Below are the code and all the weights of a small trained network. Each question names an input and a class and asks about switching units off, where a switched-off unit gives its printed mean instead of its output.

import numpy as np


def w(rows, s, z=0):
    codes = np.array(rows[::2]) - 128.0
    scale = np.full(codes.shape[1], s)
    scale[-1] = z or s
    return codes * scale


def f(y):
    return np.maximum(y, 0)


def log_softmax(a):
    a = a - a.max(-1, keepdims=True)
    return a - np.log(np.exp(a).sum(-1, keepdims=True))


def net(x, mask):
    res = np.array(x, float).reshape(1, 4) / 4 @ E
    y = f(res @ A[0][:, :-1].T + A[0][:, -1])
    res = res + np.where(mask, y, B[0][:, -1]) @ B[0][:, :-1]
    return log_softmax(res[-1] @ U[:, :-1].T + U[:, -1])


A, B = {}, {}
E = w([
[250,74,130,203],'x0',
[74,85,148,187],'x1',
[134,64,131,89],'x2',
[152,151,249,125],'x3',
],0.013)
A[0] = w([
[252,123,138,90,210],'N0',
[112,172,194,216,145],'N1',
[105,45,53,161,184],'N2',
[108,213,49,129,173],'N3',
[46,186,71,107,189],'N4',
[70,192,90,147,252],'N5',
[169,190,202,139,209],'N6',
[160,84,190,181,254],'N7',
[60,59,100,108,227],'N8',
[193,151,142,87,77],'N9',
[44,196,93,93,202],'N10',
[191,154,146,68,146],'N11',
[54,202,28,94,198],'N12',
[255,143,158,47,201],'N13',
[207,173,162,77,198],'N14',
],0.012,0.0052)
B[0] = w([
[117,165,88,227,225],'N0',
[53,128,245,228,198],'N1',
[157,46,124,117,200],'N2',
[219,153,80,42,203],'N3',
[142,138,176,8,237],'N4',
[191,136,173,29,217],'N5',
[129,243,196,195,217],'N6',
[53,105,140,239,224],'N7',
[71,40,112,78,204],'N8',
[83,223,97,190,166],'N9',
[144,91,210,47,247],'N10',
[136,255,97,144,183],'N11',
[184,111,144,17,253],'N12',
[128,243,40,253,231],'N13',
[132,244,92,194,206],'N14',
],0.0078,0.015)
U = w([
[72,10,54,144,254],'0',
[56,126,118,15,101],'1',
[137,231,72,157,79],'2',
[181,125,46,59,39],'3',
[44,114,197,172,84],'4',
],0.011,0.0047)

Each question gives the input, the list of numbers given to net, and the class t.
The units are the neurons (one row each of A and B). Each row of codes is followed by its name. A weight is (code - 128) times the scale printed after its matrix; where a second scale follows, it is the last column's (A, B and U).
mask holds one flag per neuron, in row order. A switched-off neuron (its flag False) gives its mean, the last column of its row in B, instead of its output. The means were averaged over made-up inputs and are rounded, as every weight is.
A unit's drop is (log p(t) with every unit on - log p(t) with that unit switched off) / (log p(t) with every unit on - log p(t) with every unit switched off).
unit that matters most: the unit with the biggest drop
k most important neurons: the k neurons with the biggest drops, biggest first
drop when u is switched off: that unit's drop, to one decimal
input [7,-2,8,-4], class 0: unit that matters most	N2
input [-4,-6,-4,-7], class 3: 3 most important neurons	[N3, N1, N7]
input [-8,-5,-8,7], class 1: 2 most important neurons	[N10, N4]
input [-1,4,7,3], class 0: 2 most important neurons	[N6, N1]
input [-7,-8,-8,0], class 1: 2 most important neurons	[N10, N4]
input [-3,0,-2,3], class 1: 3 most important neurons	[N13, N7, N0]
input [-6,0,8,8], class 2: 2 most important neurons	[N1, N11]
input [2,3,-2,-1], class 4: drop when N12 is switched off	0.2
input [4,5,-8,-7], class 3: drop when N5 is switched off	0.1
input [-2,-1,8,4], class 2: drop when N12 is switched off	0.0
